(in the rows, 128 means zero)
Each row is followed by its class number.
[126 118  76 186 155 139 118 143 102 145 157 127 130 128 121 113  62 125
 111 100 130 169 123 137 126  99 106 115 122  97 107 119 140  92 149 127
 113 138  93  84 136 160 165 133 135]  3
[152 130 133 160 124 128 144 147 153 167 146 227 135 118 163 131 151 162
 115 124 138 132 129 108 150 120  88 126 140 121 115 155 135 113 131 140
 120 122 168 115 108 139 138 125 162]  9
[111 132 117  85 105 148 144 112 167 128 165 245 133 191 111 167 122 154
 112 110 142 143 130 170  81 105 141 125  73 106 120 147 166 163 131 124
 157 141 141 113 145 128 157 126 116]  9
[128 114 158 123 114 190 163 145 163 139 152 210  84 147 140 117 120 140
 131 116 150 166 103 152 104 122 131  96  97  96 128 164 149 100 132 135
 159  94 153  88 144 100 158 118 163]  1
[171 104  78 135 107 133 166 107  96 143 111  61 104 126 111 120 115 118
  99 118 113 104 123 185 117 128 136 138 160  60 171 124 133 116 117 132
 115 142 117 130 133 132 124 130 130]  2
[164  89 121 114 113 152 144 119 161 144 121 159 143 131 110 111 137 141
 138 125 133 157 153 161  95 154 115 131  72 104 149 149 136 109  96 154
 110 104 130  99 105  78 158 115 151]  3
[121  94 161 109 117 165 120  98 150 133 127 149 134 171  83 122 149 140
 152 129 150 105 151 113 127 155 140 149 121 130 119 151 139 123 127 148
 113 131 145 124 136 109 125 140 149]  0
[128 129 157 118 140 131 146  96 179 145 126  75 115 105  65 134 142 175
 135 131 123 108 141 164 119 147 114 144 101  98 149 133 115 136 121 166
 111 103 144 106 109  86 122 123 147]  0
[183 122 125 120 141 130 124 106 143 151 175  53  91 114  63 128 104 108
 145 126 136 116 124 128 121 134 137 130 136 152 158 112 138 108 120 125
 150 146 109  69 153 137 136 111 119]  0
[111 179 149 126 122 132 109 120 146  89 112  92  94 136 145  84 106 143
 135 114 121 168 102 190 115 121 137 145  66 131 125  96 174 143 110  76
 151  74 157  89 123 128 107 148 149]  10
[ 23 131 175 172  74  75 146 199 116 139  54 154 143 113 127 108 148 148
 105 159 144  88 138 186 102 156 117 205 146 118 144  94  51 192 123 171
 150 119 150 106 112 182 123  82 106]  6
[179 126 165 102 143 143 157  75 158 142 122 150 152 132 145 130 159 189
 118 132 120 138 138 120 152 164  89  69 137 134 125 129 116  78 132 136
  90 136 156  91 121 105 140 139 119]  10
[ 73 124 149 179 136  88  82 140  99 166 101  96  78 126 155  88  86 138
  79 138 100  81 131 119 155  93 131 169 155  97 105 134  90 120 135 124
 149 164  96 149 173 136 133  89 133]  5
[137 105 164 114 137 140 158  96 144 169 102 171 151 125 121 146 149 166
 118 129 121 119 160 110 121 164 107 116 138  94 153 154  96 117 110 170
 122 128 153 124 119 109 162 145 134]  2
[ 96 117 149 139 134 121 121 105 153 156 113 101 108 140  85 122 124 156
 136 133 108 133 156  99 127 157 137  96 118 129 120 170 131 102 118 162
  95 104 166 124 102 101 136 163 140]  6
[144 144 131 135 121 141 103 140 148 158 134 198  94 109 123 148  88  99
 106 124 176 121 120 139 119 104 125 120 108 132 137 161 112 129 121 157
 153 128 133 137 125 131 214 111 116]  8
[212 149 104 138 116 125 140 109  98 155 160 104 106 115 159 133 112 151
 122 109 115 151  95 121  79 130 152 126 102 167 101 120 164 157 153  74
 102 148  95  81 125 103 153 171 161]  8
[115 119  99 143 114  87 148 131  72 105 130 119 135 138 138  91  77 139
 103 114 128 158 125 172  99 158 104 137  95 116 142 117 127 136 151 110
 114 125 113  77 125 114 117 133 112]  0
[117 157 108  97 119 143  83 129 153 125 111 108 102 177 104 100  81 136
 122 142 149 158 131 151  99  81 171 147  98 135 112 159 147 220 144  88
 118 116 159 134 139 129 116 125 135]  7
[182 124 200 132 111 149 159  98 164 179 140 252 121  88 125 144 171 183
 135 149 110 121 153  77 117 155 119 130 120 128 131 150 117  66 137 193
  80 100 137  99 124  87 138 128 126]  10
[134 109 163 156 111 116 128 106 158 138 136 108 137 132  88 135 129 145
 111 145 132 119 135 113 101 131 153 110 107 111 126 162 161  95 121 140
  98 133 162  81  89 116 145 137 147]  7
[130 107 100 126 113  79 159 152 111 149 117 180 152 106 144 150 115 160
 114 123 135  96 140 131 110  93 113 124 145  68 123 112  79  85 115 173
 178 173 120 144 171 184 156  78 125]  2
[179 104 145 115 148 119 140 122 132 130 147 142 129 112  71 148  87 138
 123 119 129 140 138  80  78 136  94 140  99 137 146 135 162 104 126 144
 112  91 126 134 132 115 166 104 124]  8
[132  72 156 106 140 112 141 105 120 154 122 144 156 162 106 118  94 137
 114 138 102 141 161 109 126 152  97 132 109 131 119 155 104  91 117 147
 119 149 152 127 117  86 131 142 132]  5
[ 46 127 112 158 150 125 103 119  71 130 113 148 101 123 212 173  67 168
  92 131 116 109 128 149 113 110  57 169 149  39 160 104  82 120 149  90
  93 178  96 112 127 120 103 130 124]  9
[131 150 108 112 126 147 103 109 134 125 140 153 114 174  90  99 103 151
 103 115 138 157 127 188 128  85 158  90 101  93 102 127 142 118 136 108
 126 139 128 139 166 146 162 123 127]  9
[136  98 136 142  93 122 146 111 131 160 140 188 130 157 110 141 121 177
 104 143 149 123 129 164 105 120 131 119  91 120 130 166 169 117 128 156
 107 142 189 107 135  92 135 135 160]  6
[171 147 179 117 128 111 137  89 153 125 116 120 114 104 106 122 144 162
 141 145 136 134 131  70 138 135 143 105 114 149 151 162 140 133 126 140
 116 102 146 116 115  91 157 113 130]  6
[138 124 128 148 118 142 141 115 165 175 123 174 104 140 123 130 149 181
 113 126 119 120 133 130 119 123 121 127 121 103 145 138 129 125 143 153
  88 126 153 119 149 108 111 135 138]  4
[115 147 142 130  82 131 149 111 115 113 155 224 100 140  92 146 126 140
 109 124 120 138 108 143  94 154 136 116  94  96 105 136 194  93 161 152
  78  87 141 114 100 130 169 163 102]  10
[210 128 120 109 119 107 125 126  85  97 106 160 133 174 113  95 125 137
 163 129 120 161 126 101 104 145  98 108 110 152 152 127 162 163 114 105
 114 141 116  95 104 103 151 152 113]  7
[ 55 105 131 131  87 132 181 118  77 126 134 125 131  88 121 144  59 163
  98 146 187 134 121 145  76 155 109 119 115 122 170 126 120  95 141 144
  97 169 137  95  86 139 142 171 130]  6
[102  98 135 102 101 146 150 170 162  88 122 179 108 159 169 118  95 150
 168 110 103 174 108 122  91  82 135 124  91  89 104 173 172 137 133 148
 138  92 130 110 133 157 148 128 121]  3
[153 112 184 136 120 155 118 114 150 126 133 170 132 119 114 139 163 144
 155 127 103 134 133  89 167 145 124 133 125 143 144 145 142  76 130 148
  87  89 147  85 100 117 145 131 133]  6
[146 142 112 106 126 143 113 101 138 149  80 137  87 144 105 126 105 122
 132 126 145 145 136 143 108  90 132 111 128 125 170 142 125 186  99 150
 130 129 119  94 134 145 155  77 123]  9
[126 108  69 102  91 103 129 112 135 167 132 139 113 161 132  91 110 114
 107 115 165 119 126 171  89 109 123 103  87 111  87 180 141 147 101 170
 157 185 117 111 122  83 162 122 151]  7
[155 120 102 124 146  75 100 122 132 152 133  94 109 145 181 134  75  95
 131  84 115 160 147 105  92 157 107 148 117 170 149 130 145 123 128 110
 140 111 147 105 156 131 136 127  97]  9
[141 103 167  87 138 159 137 118 156 113 139 213 157 169 106 161 133 182
 137 134  83 144 143 107 125 143 129 123  93 140 116 157 131 136 137 127
 121 123 137 120 135 102 120 130 124]  1
[145 140  80 155 152 107  82 142 114 139 157  67 100 132  63 119  87 116
 138  96 126 153 139 101  95 158 165 131 124 148 133 156 160  89 119  99
 102 113  88 101 128 132 162 141 124]  8
[161 114 165 136 132 147 167 103 177 130 121 158 159 159  62 148 144 150
 140 139 113 103 150 114 122 156 119 133  95 128 149 147 127 150 132 170
 100 104 155 111  94  97 123 122 106]  6
[108 142 110 117 175  49  77 142 149 175 157  77 144  90  66 141 102  96
 109 151 107 126 170 152 136 142  89 148 117  93 131 108  59 128 104 176
 158 143 111 162 156 115 163  97  75]  10
[184 142 124  91 183 149 122 139  94 118 133 106 164 109 143  73  86 102
 172 133 122 138 108 138 169  60  66 149 149 101  85  74 131  52 108 111
 137 124 127 155 116 155  96 130 142]  7
[171 143  91  95 134 115 150 114 110 105 117 206 161 156 103 131  94 151
 126 120 112 143 169 146 103 183 122 140 103 157 163 123 137 181 124 109
 149 120  70 113 135 157 169 106  72]  1
[109 111  98 129 121 132 156 131 156 174 146 159 146 124 125 167 133 168
 138 113 126 133 140 123 112 138 131 123 104 121 134 146 135 102 129 151
 100 142 122  97 101 142 146 120 153]  8
[125 115 171  85 131 140 140 106 149 139 120 109 141 138  66 137 142 167
 119 143 125 105 155  89  90 129 156 119 131 132 137 166 140 134 125 171
  92 124 119 136 127  90 140 122 100]  2
[ 94 130 157 139  98 179 123 152 174  58 126 105  73 150 101 129 117 172
 128 123 155 118 111 184  79 119 119 122  81 123 170 123 198 135 123 124
 109  89 142 113 123 111 125 141 126]  10
[ 77 117 123 138 115 106 131 162 127 123 142 129 134  98 147 152 139 142
 114 115  93  94 143 137  90 129 155 143 141  60 120 100  95  57 136 132
 142  88 107 107 147 142 120  89 113]  0
[ 85 136 111 111 167 103 121 123 118 134  92 175 171 159 116 124 102 120
 136 124 112 157 157 142 120 115 143 185  80 120 127 150 146 136  94 137
 144 147  69 171 138 109 133  81 118]  1
[123 105 162  87  98 172 133 123 128 134 128 185 130 146  58 128 130 144
 136 141 133 147 133 116 106 156 125 106 107 125 120 120 142  97 119 133
 110  91 190 131 107 140 165 152 154]  6
[163 122  41 136 147 106 143 135  48 164 103 100 118 123 154 164  49 165
 114 111  78 131 137 113  97 119  90 122 158 151 128 105 119 186 133 113
 130 166  96 108 117 143 137 160 142]  1
[164 106 164 135 135 135 122 116 148 153 129 160 124 142  66 123 138 144
 155 131 108 124 138  89 136 138 139 147 110 119 145 171 155  88 115 169
  88 112 141 108 128 121 127 102 136]  2
[125  90 153 121 101 156 121 132 164 129 141 163 143 135  92 129 137 139
 116 135 122 108 144 117 132 143 155 108 115 108 138 160 111 114 120 152
 133 109 165 112 130 134 132 124 132]  0
[137  97 186  81  86 174 162 101 144 126 147 186 119 134 124 108 156 167
 117 145 145 103 139  76  91 159 128 108 114 135 172 130 163 138 115 121
 141 105 128 109 128 104 135 130 135]  8
[100 111 177 126 107 112 147 109 170 143 123 137 115 123 144 138 142 143
 106 154 124 125 150 114 120 157 127 128 123 117 152 157 116 121 127 128
 122 127 156 100 100 105 136 128 120]  0
[124 136 130  51 128 115 116 136 116 127 146 166 126 108 103 100 125 126
 103 131 108 115 145 166 119 105  75 143 127 127 104  66  89 129 136 164
 157 108  98 176 186 140 118  97  72]  2
[225 123  90  78 105  67 127  86  93 160 152  77 126 117 131  95  89 120
 130 119 130 135 125 112 120 136 145 145 110 157 151 121 132 127 128 121
 136 175 102  96 158 102 159 134  95]  4
[156 122 107 128 115 114 174  95 197 149 117 176  94 163  98 141 160 195
 119 113 124 125 146 149 101 142 111 116 102 120  99 165 118 124 131 146
 125 114 169  95 120  72 113 128 161]  4
[124 157  98 137 134 117 121 115 123 104 103 135 127 166  67 139 105 159
 101 115 128 121 112 179  80 154 127  94 100 149  61 141 114 181 128 113
 122 146 133  83 114 164 133 135 135]  2
[172 135 104  98  60 114 153 132 127 127 158 180 135 124 135 116 154 147
 135 127 167 130 108 131  99 101 150 136  76  99 147 142 192 161 122 132
 136  86 166 112  99  89 134 126 172]  8
[121  96 187 116 103 139 183 115 145 143  98 193 125 144 103 121 120 161
 113 142 115 143 133 114 113 148 124 119  97 142 134 146 125  96 122 151
 116 118 173 106  90 105 155 146 126]  4
[ 83 106 113 156  99 155 196 166 122 100  98 223 157 169  93 127  98 172
 101  93  90 206 132 143 107 118 135 156  93  99  99 153 150 130 155 131
 100  87 136 108  85 156 155 146 145]  10
[109 147 144 147 123 167 135 106 125 132 111 132 103 123 112  78 106 127
 122 116 132 162  98 154 155  96 139 110 100  93 103 159 132 132 143 156
  85 121  92 114  96 129 164 146 145]  8
[108 142 133 139 126 148 104 126 106 147 147 174 121 135 110 155 125 123
 124 134 143 109 126  98 128 156 155 124 125 127 153 143 120  98 141 121
  85 136 138 127  94  99 130 139 109]  9
[ 39 107  73 102 105 137 122 124 142 110  74 126  96 183 111 151  48 123
 105 113 122 147 160 183  56 119 135 129  59 115 119 148 145 179 105 111
 149  99 152 123  89 127 153 123 149]  0
[180 130 135 119  91 120 118 104 178 155 116 159 140 132  97 130 180 165
 120 137 167  82 151 138 104 152 149 127 117 149 143 159 158 128 107 155
 106 113 183 109 109 107 133 110 146]  7
[203 155 105 151 121  71 164 106  71 111 139 128 108 107 113 152  79 138
 121 133 104 148 107 109 129  95 151 110 115 127 116 137 145 127 138  95
 152 144 125 116  82 111 172 169 149]  5
[167 106 149 121 123 132 142 105 147 152 139 157 141 147  72 114 146 146
 112 142 109 114 145 116 135 133 121 106 118 106 154 143 153 100 117 155
 107 139 130 120 110 102 153 122 108]  7
[123 108 141 148 125 117 142 114 139 130  98 169 128 137  71  99 129 178
 114 116  99 142 158 117  89 176 107 105 101 106 122 152 122  86  86 144
 111 101 156 112  97 127 115 145 163]  9
[134 152 132 121 139 122 126  92 145 172 113 155 128 111 132 126 107 139
 120 129 142 145 137  90  97 138 108 102  86  90 108 132 114  97 124 153
 101 110 157 128 112  96 155 122 146]  10
[170 125 187 119 130 127 185  89 159 144 132 215 109 161 115 152 139 158
 120 143 108 116 125  71 104 128  98 117 137 122 126 168 165 120 134 143
 118 130 145 109 106 102 134 140 112]  5
[ 93  86 151  93 126 135 150 109 149 138 144 156 142 147  58 148 106 157
 131 137 125 144 144 126 105 143 136 119  90 105 137 180 145  95 119 175
 102 140 146 118 127 129 139 124 128]  2
[106 109 155 122 120 147 169 132 146 110 147 196 148 153 101 172 149 144
 119 142 136 142 124 122 123 135 147 130 125 127 141 150 122 102 140 112
 113 153 138 115 103 120 115 110 118]  9
[147 121 110  67  65 164 137 149 120 100 120 129  85 145 131  68  91 145
 111 129 167 168 118 218 112  82 115 133 107 164 134 144 194 182 123 124
 135 105 123  99 111 114 172 129 143]  1
[149 109 175 100  97 136 161  81 168 143 147 215 156 133  94 153 172 160
 121 153 100 120 138 113 125 162 127 105 105 119  98 165 150 114 129 166
  92 103 177 109  99 125 135 144 136]  6
[147 126  68 162 105 157 111 137 128 115 131 125  41 159  88 116 101 101
 133 135 150 129 120 124 109  88 149 146 107 100 140 145 171 165 149 112
 105 102 127 170 128  87 106 116 153]  3
[148  92 138 143  97 149 190 105 123 126 143 233 145 115  98 137 167 157
 115 147 148 147 117 145 111 156 124 115 112 125 145 161 199 106 119 164
  87 113 144 113 110 127 117 126 159]  3
[125 133  49 144 101 133 147 154 126 118 121 110  70 180 119 129  97 144
 152  91 150 148 104 148 129  63 115 101 114 131 131 133 182 174 150 138
 135 120 145 108 117 132 148 126 156]  6
[ 58 120 142 183 115 139 125 135 147 129 137 128  77 172 164 145 116 123
 162 100 129 145  98 162 115 100 106 138  66 115 124  98 177 138 158 141
 111 119 142  93 122 133 113 155 164]  8
[110 115 126 147 150 126 147 128  45 116 102 102 118 156  66 135  71 149
 149 136 111 160 120 102 132 146 124 148 132 122 164 135 171 130 133  98
  87 138 120 135  92 123 166 159 138]  6
[119 101 162 125 117 143 110 135 159 156 142 111 150 122  88  84 132 143
 119 153 139 133 166 120 120 145 117 146  98 125 148 139 139 117 103 138
 102 127 132 131 110 111 145 138 159]  5
[175 143 110 126 126 145 150 124 153 137 127 147 112 128 129  73  90 110
 139 113 144 162 109 143  90 123 146 139 109  93 115 154 165 113 124 120
 114 121  77  95 161 192 180  92 116]  4
[ 79 122  98 130 102 115 155 144 156 148  68 182  96 140 151 155 100 113
 137 128 130 165 128 191 112 112 131 146  68 144 149 161  97 185  95 149
 160 138 142 111  84 133 138  94 152]  8
[158 111 150 120 102 156 163 112 140 166 124 201 158 152  61 114 160 198
 120 130 133 104 140 122 133 129 130 122 110 119 158 130 136  76 115 165
 103 128 169 102 116  98 118 112 139]  6
[155 123 118 118 129 120 164 100 151 161 121 183 134 123 108 145 128 161
 109 125 129 120 142 119 117 157 100 115 125 113 102 150 118  97 134 153
 105 111 161 122 105 121 164 131 136]  4
[154 133 154  65  99 179 175 143 129 161 116 157 126 115 129 104 118 185
 119 110 158 170  97 170 102 114 138 116 127 119 141 142 127  90 113 143
 130 128 168 100 120 100 182 161 136]  10
[ 92 106 151 108 120 141 172 121 129 134 138 228 130 123 122 182 146 167
 147 150 149 121 154 128 106 155 114 113 130 124 152 156 130 105 126 168
 113 109 128 106  98 106 146 124 129]  8
[150 134 169 141 110  94 125 101 129 175 116 170 103 129 141 117 125 156
 111 161 132  85 147 101 118 147 132 128 110 144 120 156 128 143 125 142
 129 133 143 112 115  89 161 111 143]  5
[179 111 148 138 145 109 145 127  62 137 112 155 120 149  79 128  70 145
 134 118  95 138 109 104 122 159 115 131 139 168 143 127 121 132 148 154
 119 150 121 100 156 146 131 133  89]  1
[ 98 156 117 124 176 121 105 127 154 100 111  65 148  94 133 117 126 119
 150 115 139  93 144 189 142  95 117 133 141  73 130 122  97 108  84 158
 173  99  82 104 132 132 127  81 115]  0
[132  79 172 119  86 131 146 116 141 157 136 193 129 137 125 155 166 164
 118 143 126 117 116 127 135 159 135 129 133 101 132 167 124  65 128 156
  98 157 178 107 107  95 147 148 133]  3
[158 132  86 115 104 110 151 167 103 172 138  96 154 119 140 149  97 161
 147 121 146 130 112 124  74 131 139 153 128 124 154 132 105 181 146 128
 104 172 118  70 109 138 152 138 131]  5
